Below is a small trained network, with its code and all its weights. Each question gives an input and a class and asks what happens when units are switched off, that is, made to give their printed mean instead of their output.

import numpy as np


def w(rows, s, z=0):
    codes = np.array(rows[::2]) - 128.0
    scale = np.full(codes.shape[1], s)
    scale[-1] = z or s
    return codes * scale


def f(y):
    return np.maximum(y, 0)


def log_softmax(a):
    a = a - a.max(-1, keepdims=True)
    return a - np.log(np.exp(a).sum(-1, keepdims=True))


def net(x, mask):
    res = np.array(x, float).reshape(1, 8) / 4 @ E
    y = f(res @ A[0][:, :-1].T + A[0][:, -1])
    res = res + np.where(mask, y, B[0][:, -1]) @ B[0][:, :-1]
    return log_softmax(res[-1] @ U[:, :-1].T + U[:, -1])


A, B = {}, {}
E = w([
[2,75,95,31,183,103],'x0',
[178,111,192,207,237,95],'x1',
[115,154,207,106,116,252],'x2',
[90,230,63,171,171,144],'x3',
[96,113,155,151,106,110],'x4',
[44,48,176,205,77,112],'x5',
[165,85,69,116,107,231],'x6',
[104,62,81,113,133,167],'x7',
],0.007)
A[0] = w([
[115,85,136,127,123,107,79],'N0',
[239,106,104,106,84,141,217],'N1',
[102,74,161,120,98,132,127],'N2',
[153,156,138,212,143,102,235],'N3',
[79,93,97,141,144,113,77],'N4',
[80,154,92,86,172,127,120],'N5',
[139,92,97,81,107,133,119],'N6',
[131,121,150,116,198,137,206],'N7',
[94,62,151,130,122,94,80],'N8',
[99,145,160,140,136,143,107],'N9',
[95,90,159,93,133,116,145],'N10',
[93,147,96,123,179,116,105],'N11',
[190,148,138,223,152,76,253],'N12',
[155,127,69,128,130,119,235],'N13',
[168,152,168,183,179,88,183],'N14',
[93,150,104,147,57,189,246],'N15',
[111,157,193,116,221,134,141],'N16',
[99,60,165,150,165,101,184],'N17',
[92,159,85,107,179,100,114],'N18',
[183,118,144,172,170,251,96],'N19',
[82,160,76,117,206,93,184],'N20',
],0.011,0.0024)
B[0] = w([
[175,95,132,152,117,113,164],'N0',
[142,182,85,80,205,114,203],'N1',
[169,69,171,121,160,112,190],'N2',
[128,128,191,132,191,146,222],'N3',
[150,95,120,116,112,130,173],'N4',
[163,111,92,100,106,72,188],'N5',
[166,164,159,141,152,66,172],'N6',
[133,165,103,85,147,146,186],'N7',
[202,53,120,151,143,105,195],'N8',
[129,127,162,81,108,104,154],'N9',
[198,122,170,157,155,90,184],'N10',
[145,120,47,134,82,124,172],'N11',
[148,148,234,160,208,139,254],'N12',
[96,191,132,109,78,110,169],'N13',
[112,166,176,146,193,116,231],'N14',
[110,101,155,68,108,143,197],'N15',
[107,255,161,14,133,130,205],'N16',
[238,109,94,148,181,70,214],'N17',
[143,86,55,135,107,61,187],'N18',
[140,52,29,139,150,190,216],'N19',
[97,124,57,143,87,81,212],'N20',
],0.0081,0.0096)
U = w([
[84,118,111,99,60,229,154],'0',
[168,37,151,219,159,112,81],'1',
[24,193,127,254,97,108,2],'2',
[110,126,150,70,21,90,130],'3',
[153,140,33,122,115,94,138],'4',
[141,222,195,101,163,128,187],'5',
],0.0083,0.0054)

Each question gives the input, the list of numbers given to net, and the class t.
The units are the neurons (one row each of A and B). Each row of codes is followed by its name. A weight is (code - 128) times the scale printed after its matrix; where a second scale follows, it is the last column's (A, B and U).
mask holds one flag per neuron, in row order. A switched-off neuron (its flag False) gives its mean, the last column of its row in B, instead of its output. The means were averaged over made-up inputs and are rounded, as every weight is.
A unit's drop is (log p(t) with every unit on - log p(t) with that unit switched off) / (log p(t) with every unit on - log p(t) with every unit switched off).
The circuit of an input: a set's keep is (log p(t) with only the set's units on - log p(t) with every unit switched off) / (log p(t) with every unit on - log p(t) with every unit switched off). Starting from the 12 units with the biggest drops (on a tie, the unit counted first), units are removed one at a time, each time the one whose removal leaves the highest keep (on an exact tie, the one counted first), for as long as the keep stays at least 0.8.
circuit, biggest first: the units of the circuit, biggest drop first
most important unit: the unit with the biggest drop
top k neurons: the k neurons with the biggest drops, biggest first
drop when u is switched off: that unit's drop, to one decimal
input [0,2,5,3,-1,-5,7,-1], class 0: top 2 neurons => (N19; N17)
input [-8,0,-6,6,2,2,-4,8], class 5: circuit, biggest first => (N12; N19)
input [7,6,-7,2,6,0,-6,-5], class 4: circuit, biggest first => (N20)
input [-4,-3,5,-5,0,-4,6,6], class 0: circuit, biggest first => (N17; N19)
input [1,-8,6,5,6,-5,7,1], class 0: circuit, biggest first => (N15; N19)
input [0,5,7,2,-7,-8,7,4], class 4: top 2 neurons => (N19; N1)
input [1,-4,-1,1,2,-1,3,-5], class 3: top 2 neurons => (N12; N19)
input [3,-6,-4,8,1,7,8,8], class 3: circuit, biggest first => (N15; N19; N13)
input [-5,1,1,-2,-6,-1,1,8], class 0: top 2 neurons => (N17; N19)
input [2,-6,-5,5,8,3,6,3], class 3: top 3 neurons => (N15; N19; N17)
input [3,3,6,3,-5,-4,6,5], class 4: drop when N12 is switched off => 0.1
input [3,-6,-3,-1,-5,6,-7,1], class 1: drop when N8 is switched off => 0.3
input [2,-4,-1,7,5,-3,-5,-7], class 3: drop when N17 is switched off => 0.2
input [-5,5,-5,-8,-8,-5,6,-6], class 5: most important unit => N1
input [-5,2,-4,4,-2,5,-1,3], class 5: circuit, biggest first => (N19; N12)
input [-4,6,4,3,-5,-4,8,3], class 4: drop when N19 is switched off => 3.5
